Here is a tiny trained network, its code and every weight. The questions are about switching its units off for an input and a class, where a switched-off unit gives its printed mean instead of its output.

import numpy as np


def w(rows, s, z=0):
    codes = np.array(rows[::2]) - 128.0
    scale = np.full(codes.shape[1], s)
    scale[-1] = z or s
    return codes * scale


def f(y):
    return np.maximum(y, 0)


def log_softmax(a):
    a = a - a.max(-1, keepdims=True)
    return a - np.log(np.exp(a).sum(-1, keepdims=True))


def net(x, mask):
    res = np.array(x, float).reshape(1, 3) / 4 @ E
    y = f(res @ A[0][:, :-1].T + A[0][:, -1])
    res = res + np.where(mask, y, B[0][:, -1]) @ B[0][:, :-1]
    return log_softmax(res[-1] @ U[:, :-1].T + U[:, -1])


A, B = {}, {}
E = w([
[254,130,206,94],'x0',
[171,89,66,252],'x1',
[143,250,83,165],'x2',
],0.0078)
A[0] = w([
[117,183,113,133,249],'neuron 1',
[177,75,182,38,201],'neuron 2',
[108,153,99,116,83],'neuron 3',
[111,188,118,146,250],'neuron 4',
[254,103,127,209,214],'neuron 5',
[152,67,138,170,135],'neuron 6',
[212,162,154,109,202],'neuron 7',
[210,158,173,52,197],'neuron 8',
[124,149,132,141,66],'neuron 9',
[84,125,121,149,109],'neuron 10',
[99,107,150,134,108],'neuron 11',
[74,124,129,43,139],'neuron 12',
[137,66,122,155,202],'neuron 13',
[171,135,107,164,185],'neuron 14',
[127,102,139,150,178],'neuron 15',
],0.018,0.0024)
B[0] = w([
[142,150,114,183,181],'neuron 1',
[17,57,68,89,254],'neuron 2',
[121,109,132,173,154],'neuron 3',
[108,146,104,192,185],'neuron 4',
[138,191,239,214,247],'neuron 5',
[156,202,44,103,190],'neuron 6',
[232,145,107,119,212],'neuron 7',
[207,131,125,19,246],'neuron 8',
[135,148,123,125,138],'neuron 9',
[181,103,151,112,163],'neuron 10',
[127,94,153,119,153],'neuron 11',
[132,169,252,90,213],'neuron 12',
[111,127,74,74,190],'neuron 13',
[134,211,140,131,175],'neuron 14',
[118,134,102,99,158],'neuron 15',
],0.028,0.013)
U = w([
[106,43,136,159,6],'0',
[51,71,55,122,94],'1',
[29,104,163,67,94],'2',
[226,120,77,2,166],'3',
[168,218,206,231,211],'4',
],0.0089,0.0022)

Each question gives the input, the list of numbers given to net, and the class t.
The units are the neurons (one row each of A and B). Each row of codes is followed by its name. A weight is (code - 128) times the scale printed after its matrix; where a second scale follows, it is the last column's (A, B and U).
mask holds one flag per neuron, in row order. A switched-off neuron (its flag False) gives its mean, the last column of its row in B, instead of its output. The means were averaged over made-up inputs and are rounded, as every weight is.
A unit's drop is (log p(t) with every unit on - log p(t) with that unit switched off) / (log p(t) with every unit on - log p(t) with every unit switched off).
The circuit of an input: a set's keep is (log p(t) with only the set's units on - log p(t) with every unit switched off) / (log p(t) with every unit on - log p(t) with every unit switched off). Starting from the 12 units with the biggest drops (on a tie, the unit counted first), units are removed one at a time, each time the one whose removal leaves the highest keep (on an exact tie, the one counted first), for as long as the keep stays at least 0.8.
units of the circuit, in order: the units of the circuit, biggest drop first
k most important neurons: the k neurons with the biggest drops, biggest first
drop of u: that unit's drop, to one decimal
input [-7,2,-1], class 1: 2 most important neurons -> [neuron 5; neuron 8]
input [0,-8,-2], class 2: 2 most important neurons -> [neuron 2; neuron 12]
input [4,0,3], class 4: 4 most important neurons -> [neuron 5; neuron 13; neuron 2; neuron 6]
input [1,6,-8], class 4: units of the circuit, in order -> [neuron 5]
input [0,1,-2], class 1: units of the circuit, in order -> [neuron 8; neuron 5]
input [-4,-4,-1], class 4: 4 most important neurons -> [neuron 2; neuron 8; neuron 13; neuron 12]
input [-2,-1,-8], class 2: 2 most important neurons -> [neuron 8; neuron 12]
input [0,-6,8], class 4: 3 most important neurons -> [neuron 2; neuron 4; neuron 1]
input [2,-3,-5], class 2: 2 most important neurons -> [neuron 2; neuron 7]
input [-6,-3,-4], class 2: drop of neuron 5 -> 2.1
input [-7,-6,-5], class 2: drop of neuron 5 -> 0.5
input [3,7,-4], class 4: drop of neuron 5 -> 2.9
